Below is a small trained network, with its code and all its weights. Each question gives an input and a target symbol and asks what happens when units are switched off, that is, made to give their printed mean instead of their output.

import numpy as np


def w(rows, s, z=0):
    codes = np.array(rows[::2]) - 128.0
    scale = np.full(codes.shape[1], s)
    scale[-1] = z or s
    return codes * scale


def f(y):
    return np.maximum(y, 0)


def softmax(a):
    e = np.exp(a - a.max(-1, keepdims=True))
    return e / e.sum(-1, keepdims=True)


def log_softmax(a):
    a = a - a.max(-1, keepdims=True)
    return a - np.log(np.exp(a).sum(-1, keepdims=True))


def net(x, mask):
    ids = ['βζλμπφψω'.index(c) for c in x.split()]
    T = len(ids)
    res = E[ids] + P[:T]
    r = res
    for j in range(3):
        rows = slice(2 * j, 2 * j + 2)
        q, k, v = (r @ M[0][rows].T for M in (Q, K, V))
        z = softmax(np.where(np.tri(T) > 0, q @ k.T / 2**0.5, -1e9)) @ v
        o = O[0][rows]
        res = res + np.where(mask[j], z, o[:, -1]) @ o[:, :-1]
    y = f(res @ A[0][:, :-1].T + A[0][:, -1])
    res = res + np.where(mask[3:27], y, B[0][:, -1]) @ B[0][:, :-1]
    return log_softmax(res[-1] @ U[:, :-1].T + U[:, -1])


Q, K, V, O, A, B = {}, {}, {}, {}, {}, {}
E = w([
[169,167,169,155,95,74,113,111,219,7],'β',
[207,101,147,187,127,117,130,218,81,127],'ζ',
[175,108,139,162,123,100,137,42,152,234],'λ',
[85,69,150,211,211,105,31,120,118,94],'μ',
[135,31,138,23,88,119,158,140,227,94],'π',
[152,105,190,140,124,190,222,99,113,115],'φ',
[198,126,138,142,111,200,44,58,114,126],'ψ',
[169,175,130,140,183,177,119,209,189,170],'ω',
],0.017)
P = w([
[1,234,235,36,113,167,105,153,44,117],'0',
[61,159,201,38,130,121,95,137,48,149],'1',
[111,138,153,65,109,139,111,120,70,134],'2',
[152,111,107,102,107,119,120,116,82,115],'3',
[196,96,77,145,133,94,134,118,115,108],'4',
[239,64,58,188,135,75,141,115,144,104],'5',
[243,39,64,253,146,54,109,145,207,140],'6',
],0.0084)
Q[0] = w([
[140,209,85,120,87,123,115,167,135,171],'head 0',
[55,103,94,136,167,81,106,107,98,106],'head 0',
[140,121,177,145,134,95,123,103,102,108],'head 1',
[145,78,176,124,122,142,166,130,145,117],'head 1',
[117,180,90,146,154,80,49,140,129,131],'head 2',
[104,86,94,6,66,94,141,128,115,126],'head 2',
],0.014)
K[0] = w([
[162,134,191,112,95,134,189,113,109,121],'head 0',
[27,143,166,129,175,136,109,123,88,111],'head 0',
[137,88,118,138,77,105,152,110,125,105],'head 1',
[162,84,111,125,126,76,62,118,117,140],'head 1',
[146,168,105,168,148,129,57,177,178,130],'head 2',
[76,116,154,7,127,107,95,197,207,172],'head 2',
],0.013)
V[0] = w([
[53,209,254,64,69,149,169,122,61,171],'head 0',
[117,67,105,155,71,98,170,101,46,80],'head 0',
[217,132,113,165,107,103,166,144,146,182],'head 1',
[91,224,135,138,212,216,124,228,148,184],'head 1',
[61,189,157,97,155,127,108,106,61,131],'head 2',
[206,60,94,195,136,107,153,63,207,120],'head 2',
],0.0065)
O[0] = w([
[27,57,95,186,196,84,216,157,123,99,109],'head 0',
[87,126,110,107,78,170,145,92,154,151,214],'head 0',
[114,204,103,167,91,140,182,166,188,102,235],'head 1',
[120,63,59,153,41,168,125,76,117,104,205],'head 1',
[214,185,161,109,76,87,100,107,143,148,7],'head 2',
[2,84,140,117,138,119,190,98,55,88,105],'head 2',
],0.0074,0.0017)
A[0] = w([
[114,94,140,144,139,132,136,105,118,106,43],'neuron 0',
[111,199,165,123,148,106,136,136,160,87,124],'neuron 1',
[51,138,115,155,138,146,190,120,86,126,104],'neuron 2',
[61,113,179,87,153,143,152,137,84,114,142],'neuron 3',
[136,170,157,79,110,164,70,92,118,140,159],'neuron 4',
[96,117,147,141,122,158,131,95,96,162,117],'neuron 5',
[99,98,125,167,205,88,118,79,105,108,164],'neuron 6',
[149,179,108,114,127,111,133,132,203,146,76],'neuron 7',
[11,96,103,88,139,112,171,109,119,123,11],'neuron 8',
[93,75,122,135,148,150,149,130,110,103,109],'neuron 9',
[152,110,157,81,98,160,115,149,143,131,148],'neuron 10',
[134,126,109,145,111,62,121,78,180,116,87],'neuron 11',
[34,98,106,115,114,140,153,81,128,92,3],'neuron 12',
[107,184,107,124,205,137,108,182,154,159,43],'neuron 13',
[84,124,138,139,160,114,117,156,107,156,237],'neuron 14',
[86,111,85,108,69,190,170,103,144,116,5],'neuron 15',
[94,108,103,96,134,105,105,157,89,115,156],'neuron 16',
[119,138,116,136,106,80,140,93,134,177,104],'neuron 17',
[141,180,144,153,128,87,142,131,186,75,109],'neuron 18',
[153,233,152,112,112,105,161,76,104,187,112],'neuron 19',
[122,143,106,134,148,112,139,99,147,159,61],'neuron 20',
[101,187,110,110,200,141,134,149,153,201,74],'neuron 21',
[96,142,116,92,134,149,133,122,89,146,133],'neuron 22',
[97,105,130,163,171,70,134,145,116,101,139],'neuron 23',
],0.011,0.0029)
B[0] = w([
[144,139,81,144,186,141,173,130,85,166,180],'neuron 0',
[70,157,113,88,121,70,67,103,52,133,165],'neuron 1',
[104,35,121,113,86,153,125,66,55,226,214],'neuron 2',
[110,95,215,137,183,18,165,49,172,119,253],'neuron 3',
[123,1,105,102,141,119,45,64,105,144,201],'neuron 4',
[118,96,122,136,115,113,103,129,139,176,190],'neuron 5',
[128,142,157,124,46,175,190,128,186,178,217],'neuron 6',
[83,91,143,192,124,125,221,106,83,131,181],'neuron 7',
[198,201,65,139,167,139,16,148,157,37,226],'neuron 8',
[108,89,132,143,175,77,158,144,101,120,233],'neuron 9',
[124,186,131,155,123,129,157,159,157,93,253],'neuron 10',
[111,150,97,110,57,164,153,147,83,214,165],'neuron 11',
[140,170,143,191,179,111,72,163,110,88,202],'neuron 12',
[176,133,96,142,170,96,78,189,49,78,151],'neuron 13',
[154,122,45,158,127,209,127,123,190,98,204],'neuron 14',
[51,151,155,120,88,111,160,86,202,175,196],'neuron 15',
[173,159,125,132,137,146,149,104,137,76,173],'neuron 16',
[120,175,92,150,74,166,141,172,148,119,145],'neuron 17',
[20,140,64,82,169,113,114,170,28,170,187],'neuron 18',
[106,251,152,57,109,166,90,98,192,21,170],'neuron 19',
[145,185,86,140,128,137,149,144,209,94,138],'neuron 20',
[204,115,65,180,106,109,93,208,49,98,147],'neuron 21',
[157,94,147,141,105,131,158,167,121,136,143],'neuron 22',
[128,198,71,94,74,192,91,131,174,182,217],'neuron 23',
],0.0063,0.0038)
U = w([
[196,113,106,193,150,127,105,249,30,92,222],'β',
[103,139,159,121,141,137,98,126,107,121,23],'ζ',
[48,163,101,89,129,96,87,128,62,128,137],'λ',
[137,78,118,101,118,139,2,57,96,129,123],'μ',
[67,33,129,133,137,80,184,102,121,190,157],'π',
[93,175,106,88,37,192,137,87,195,125,127],'φ',
[108,148,136,112,186,83,89,114,172,62,110],'ψ',
[127,135,124,103,146,113,102,114,112,133,4],'ω',
],0.0059,0.004)

Each question gives the input, a string of symbols that net reads in full, and the target symbol t.
The units are the heads (2 rows each of Q, K, V and O) and the neurons (one row each of A and B). Each row of codes is followed by its name. A weight is (code - 128) times the scale printed after its matrix; where a second scale follows, it is the last column's (O, A, B and U).
mask holds one flag per unit, heads first, then neurons. A switched-off unit (its flag False) gives its mean, the last column of its rows in O or B, instead of its output. The means were averaged over made-up inputs and are rounded, as every weight is.
A unit's drop is (log p(t) with every unit on - log p(t) with that unit switched off) / (log p(t) with every unit on - log p(t) with every unit switched off).
The circuit of an input: a set's keep is (log p(t) with only the set's units on - log p(t) with every unit switched off) / (log p(t) with every unit on - log p(t) with every unit switched off). Starting from the 12 units with the biggest drops (on a tie, the unit counted first), units are removed one at a time, each time the one whose removal leaves the highest keep (on an exact tie, the one counted first), for as long as the keep stays at least 0.8.
units of the circuit, in order: the units of the circuit, biggest drop first
k most important neurons: the k neurons with the biggest drops, biggest first
heads that matter: for each layer, one digit per head in row order, 1 if its drop is at least 0.15 and else 0, layers parted by /
drop when u is switched off: that unit's drop, to one decimal
input φ ζ φ ζ φ, target φ: heads that matter : 100
input ζ φ ω, target β: heads that matter : 101
input ζ ζ ω ω φ ω, target π: heads that matter : 011
input ζ ζ ψ μ, target μ: units of the circuit, in order : (head 0; neuron 4)
input π β ζ ζ ω φ λ, target φ: units of the circuit, in order : (neuron 19; neuron 17; head 0)
input φ μ ζ ζ ζ μ, target φ: heads that matter : 000
input φ π φ, target ψ: most important neuron : (neuron 19)
input β ζ ζ ζ ζ β, target λ: 2 most important neurons : (neuron 18; neuron 1)
input ζ φ φ, target π: heads that matter : 100
input ζ ζ ζ β β, target λ: heads that matter : 000
input φ φ ω μ ω ζ ω, target φ: heads that matter : 111
input φ λ λ ζ ζ π, target ψ: 2 most important neurons : (neuron 8; neuron 12)
input ζ λ π ω, target β: 2 most important neurons : (neuron 13; neuron 21)
input φ μ φ, target μ: units of the circuit, in order : (head 2; head 1)
input ζ φ ζ ζ π ζ φ, target φ: units of the circuit, in order : (head 0; neuron 19)
input ω ζ φ λ ψ ζ ω, target φ: units of the circuit, in order : (head 1; head 0)
input ζ ω ζ ζ ζ π μ, target μ: units of the circuit, in order : (head 0)
input ζ φ ζ π, target ψ: heads that matter : 001
input λ φ μ φ μ φ, target μ: heads that matter : 110
input ψ ζ μ π λ, target φ: heads that matter : 000
input μ ζ μ, target φ: drop when head 2 is switched off : 0.2
input ζ ζ ω φ, target π: drop when neuron 3 is switched off : 0.1
